Below are the code and all the weights of a small trained network. Each question names an input and a target symbol and asks about switching units off, where a switched-off unit gives its printed mean instead of its output.

import numpy as np


def w(rows, s, z=0):
    codes = np.array(rows[::2]) - 128.0
    scale = np.full(codes.shape[1], s)
    scale[-1] = z or s
    return codes * scale


def f(y):
    return np.maximum(y, 0)


def softmax(a):
    e = np.exp(a - a.max(-1, keepdims=True))
    return e / e.sum(-1, keepdims=True)


def log_softmax(a):
    a = a - a.max(-1, keepdims=True)
    return a - np.log(np.exp(a).sum(-1, keepdims=True))


def net(x, mask):
    ids = ['αβγδεζθλμξπστφψω'.index(c) for c in x.split()]
    T = len(ids)
    res = E[ids] + P[:T]
    u = 0
    for l in range(2):
        r = res
        for j in range(2):
            rows = slice(3 * j, 3 * j + 3)
            q, k, v = (r @ M[l][rows].T for M in (Q, K, V))
            z = softmax(np.where(np.tri(T) > 0, q @ k.T / 3**0.5, -1e9)) @ v
            o = O[l][rows]
            res = res + np.where(mask[u + j], z, o[:, -1]) @ o[:, :-1]
        u += 2
        y = f(res @ A[l][:, :-1].T + A[l][:, -1])
        res = res + np.where(mask[u : u + 8], y, B[l][:, -1]) @ B[l][:, :-1]
        u += 8
    return log_softmax(res[-1] @ U[:, :-1].T + U[:, -1])


Q, K, V, O, A, B = {}, {}, {}, {}, {}, {}
E = w([
[204,77,38,176,95],'α',
[247,83,112,97,61],'β',
[116,133,122,115,177],'γ',
[136,118,143,121,178],'δ',
[233,138,124,135,134],'ε',
[124,69,197,177,188],'ζ',
[94,121,143,145,120],'θ',
[110,55,172,128,97],'λ',
[109,123,143,141,177],'μ',
[154,186,68,81,143],'ξ',
[132,119,163,111,125],'π',
[86,124,118,159,103],'σ',
[89,123,143,137,118],'τ',
[107,114,124,178,173],'φ',
[176,137,61,151,136],'ψ',
[154,125,109,147,161],'ω',
],0.016)
P = w([
[116,165,149,86,95],'0',
[177,143,134,144,123],'1',
[80,106,85,32,129],'2',
[219,115,118,165,172],'3',
[69,79,64,24,124],'4',
[248,79,155,134,183],'5',
],0.014)
Q[0] = w([
[204,163,119,202,155],'0.h1',
[192,153,98,107,57],'0.h1',
[203,186,155,156,77],'0.h1',
[152,65,142,144,190],'0.h2',
[70,72,17,7,150],'0.h2',
[117,46,140,90,127],'0.h2',
],0.011)
K[0] = w([
[196,137,131,172,123],'0.h1',
[175,111,93,111,113],'0.h1',
[170,126,124,129,66],'0.h1',
[170,138,110,163,165],'0.h2',
[145,4,124,131,106],'0.h2',
[131,72,123,132,152],'0.h2',
],0.017)
V[0] = w([
[101,159,82,142,180],'0.h1',
[36,121,110,113,113],'0.h1',
[152,139,148,180,148],'0.h1',
[223,140,74,113,123],'0.h2',
[117,167,19,152,112],'0.h2',
[144,167,122,129,251],'0.h2',
],0.011)
O[0] = w([
[165,126,159,164,79,108],'0.h1',
[121,167,145,176,121,32],'0.h1',
[95,46,166,98,81,118],'0.h1',
[125,86,99,101,36,254],'0.h2',
[134,190,177,185,56,126],'0.h2',
[123,89,245,87,91,154],'0.h2',
],0.011,0.0054)
A[0] = w([
[110,156,44,169,125,104],'0.n1',
[153,41,186,136,144,60],'0.n2',
[42,131,153,68,180,44],'0.n3',
[11,141,185,161,106,48],'0.n4',
[20,119,138,107,107,95],'0.n5',
[66,89,116,206,79,54],'0.n6',
[254,102,99,118,149,98],'0.n7',
[145,129,179,152,146,2],'0.n8',
],0.0099,0.0055)
B[0] = w([
[112,113,136,87,99,190],'0.n1',
[147,217,53,124,127,240],'0.n2',
[145,107,108,129,129,152],'0.n3',
[110,106,185,203,183,136],'0.n4',
[143,40,140,175,253,138],'0.n5',
[102,100,140,66,81,143],'0.n6',
[93,149,183,209,147,255],'0.n7',
[116,175,119,2,60,129],'0.n8',
],0.0097,0.0091)
Q[1] = w([
[126,51,132,193,207],'1.h1',
[104,215,133,133,103],'1.h1',
[136,1,87,45,103],'1.h1',
[205,90,176,162,174],'1.h2',
[231,119,117,156,184],'1.h2',
[228,82,195,16,106],'1.h2',
],0.0074)
K[1] = w([
[1,158,102,89,107],'1.h1',
[169,207,167,115,141],'1.h1',
[133,52,54,89,130],'1.h1',
[165,157,215,139,178],'1.h2',
[102,95,68,145,133],'1.h2',
[238,107,141,183,80],'1.h2',
],0.0089)
V[1] = w([
[150,192,195,146,140],'1.h1',
[112,108,175,201,104],'1.h1',
[254,129,144,102,98],'1.h1',
[37,185,153,54,120],'1.h2',
[137,156,72,217,75],'1.h2',
[148,159,191,89,169],'1.h2',
],0.0092)
O[1] = w([
[113,142,177,57,58,4],'1.h1',
[78,211,142,104,146,11],'1.h1',
[120,68,91,73,106,155],'1.h1',
[254,144,144,113,115,101],'1.h2',
[61,193,66,208,96,205],'1.h2',
[137,133,82,24,163,47],'1.h2',
],0.0082,0.0029)
A[1] = w([
[54,113,147,116,188,92],'1.n1',
[176,73,209,255,144,160],'1.n2',
[76,79,148,84,48,79],'1.n3',
[118,210,165,152,117,29],'1.n4',
[136,105,125,94,117,11],'1.n5',
[123,26,228,84,59,89],'1.n6',
[238,193,6,138,48,86],'1.n7',
[237,132,137,181,59,82],'1.n8',
],0.0074,0.012)
B[1] = w([
[98,72,160,117,129,140],'1.n1',
[100,156,150,62,166,253],'1.n2',
[108,158,204,209,145,158],'1.n3',
[88,58,8,121,130,134],'1.n4',
[65,142,155,67,76,128],'1.n5',
[229,104,122,210,109,163],'1.n6',
[104,84,171,77,136,255],'1.n7',
[189,171,155,152,184,178],'1.n8',
],0.012,0.006)
U = w([
[105,105,149,196,95,118],'α',
[122,8,69,148,91,88],'β',
[182,129,138,102,114,124],'γ',
[173,71,139,116,135,62],'δ',
[214,100,131,233,107,123],'ε',
[116,53,160,128,172,106],'ζ',
[169,188,135,175,165,149],'θ',
[155,102,45,225,190,95],'λ',
[158,110,187,172,183,110],'μ',
[106,151,121,41,98,255],'ξ',
[179,136,90,94,122,140],'π',
[93,169,78,185,132,102],'σ',
[172,206,128,178,155,138],'τ',
[102,140,209,120,171,69],'φ',
[139,113,136,117,76,168],'ψ',
[181,98,115,129,108,140],'ω',
],0.012,0.0063)

Each question gives the input, a string of symbols that net reads in full, and the target symbol t.
The units are the heads (3 rows each of Q, K, V and O) and the neurons (one row each of A and B). Each row of codes is followed by its name. A weight is (code - 128) times the scale printed after its matrix; where a second scale follows, it is the last column's (O, A, B and U).
mask holds one flag per unit, layer by layer, with each layer's heads first. A switched-off unit (its flag False) gives its mean, the last column of its rows in O or B, instead of its output. The means were averaged over made-up inputs and are rounded, as every weight is.
A unit's drop is (log p(t) with every unit on - log p(t) with that unit switched off) / (log p(t) with every unit on - log p(t) with every unit switched off).
The circuit of an input: a set's keep is (log p(t) with only the set's units on - log p(t) with every unit switched off) / (log p(t) with every unit on - log p(t) with every unit switched off). Starting from the 12 units with the biggest drops (on a tie, the unit counted first), units are removed one at a time, each time the one whose removal leaves the highest keep (on an exact tie, the one counted first), for as long as the keep stays at least 0.8.
circuit, biggest first: the units of the circuit, biggest drop first
k most important neurons: the k neurons with the biggest drops, biggest first
top k neurons in layer l: the k neurons of layer l with the biggest drops, biggest first
heads that matter: for each layer, one digit per head in row order, 1 if its drop is at least 0.15 and else 0, layers parted by /
input δ λ δ, target λ: circuit, biggest first -> [0.h2]
input τ δ φ ξ δ ζ, target ε: circuit, biggest first -> [1.n6, 0.h2]
input ψ ψ λ π, target α: circuit, biggest first -> [1.h2, 0.h2]
input θ ω τ α ψ, target α: 3 most important neurons -> [1.n3, 0.n2, 1.n7]
input φ ζ τ, target ζ: top 3 neurons in layer 0 -> [0.n2, 0.n5, 0.n7]
input β α δ φ ω, target α: circuit, biggest first -> [0.h2, 1.h2, 0.n2]
input ζ ε ψ δ φ, target ζ: 4 most important neurons -> [0.n7, 0.n5, 0.n2, 1.n1]
input β ε δ, target β: circuit, biggest first -> [0.h2, 1.h1]
input ξ λ ψ α θ, target α: heads that matter -> 11 / 00
input θ ψ π ζ, target α: heads that matter -> 11 / 11
input φ ψ σ, target σ: top 2 neurons in layer 0 -> [0.n4, 0.n2]
input ε ξ φ λ, target ε: circuit, biggest first -> [0.h2, 1.n6]
input θ ψ δ α π, target α: heads that matter -> 01 / 01
input ξ ε π θ, target β: most important neuron -> [0.n7]
input ζ λ α, target α: 2 most important neurons -> [0.n1, 1.n7]
input ε δ β β ε, target β: heads that matter -> 01 / 00
input ω λ β μ φ, target β: heads that matter -> 11 / 00
input ψ σ ζ σ γ, target ζ: heads that matter -> 01 / 01
input φ β ε θ, target λ: heads that matter -> 11 / 10
input ψ γ β α φ, target α: 2 most important neurons -> [1.n3, 0.n6]
input δ ω ξ ε μ γ, target β: top neuron in layer 0 -> [0.n2]
input σ ε ζ α φ, target α: circuit, biggest first -> [0.h2, 1.n3]
input σ φ ξ β ω, target β: 2 most important neurons -> [1.n7, 0.n5]
input φ φ φ ξ φ τ, target ε: 3 most important neurons -> [1.n6, 1.n3, 1.n2]
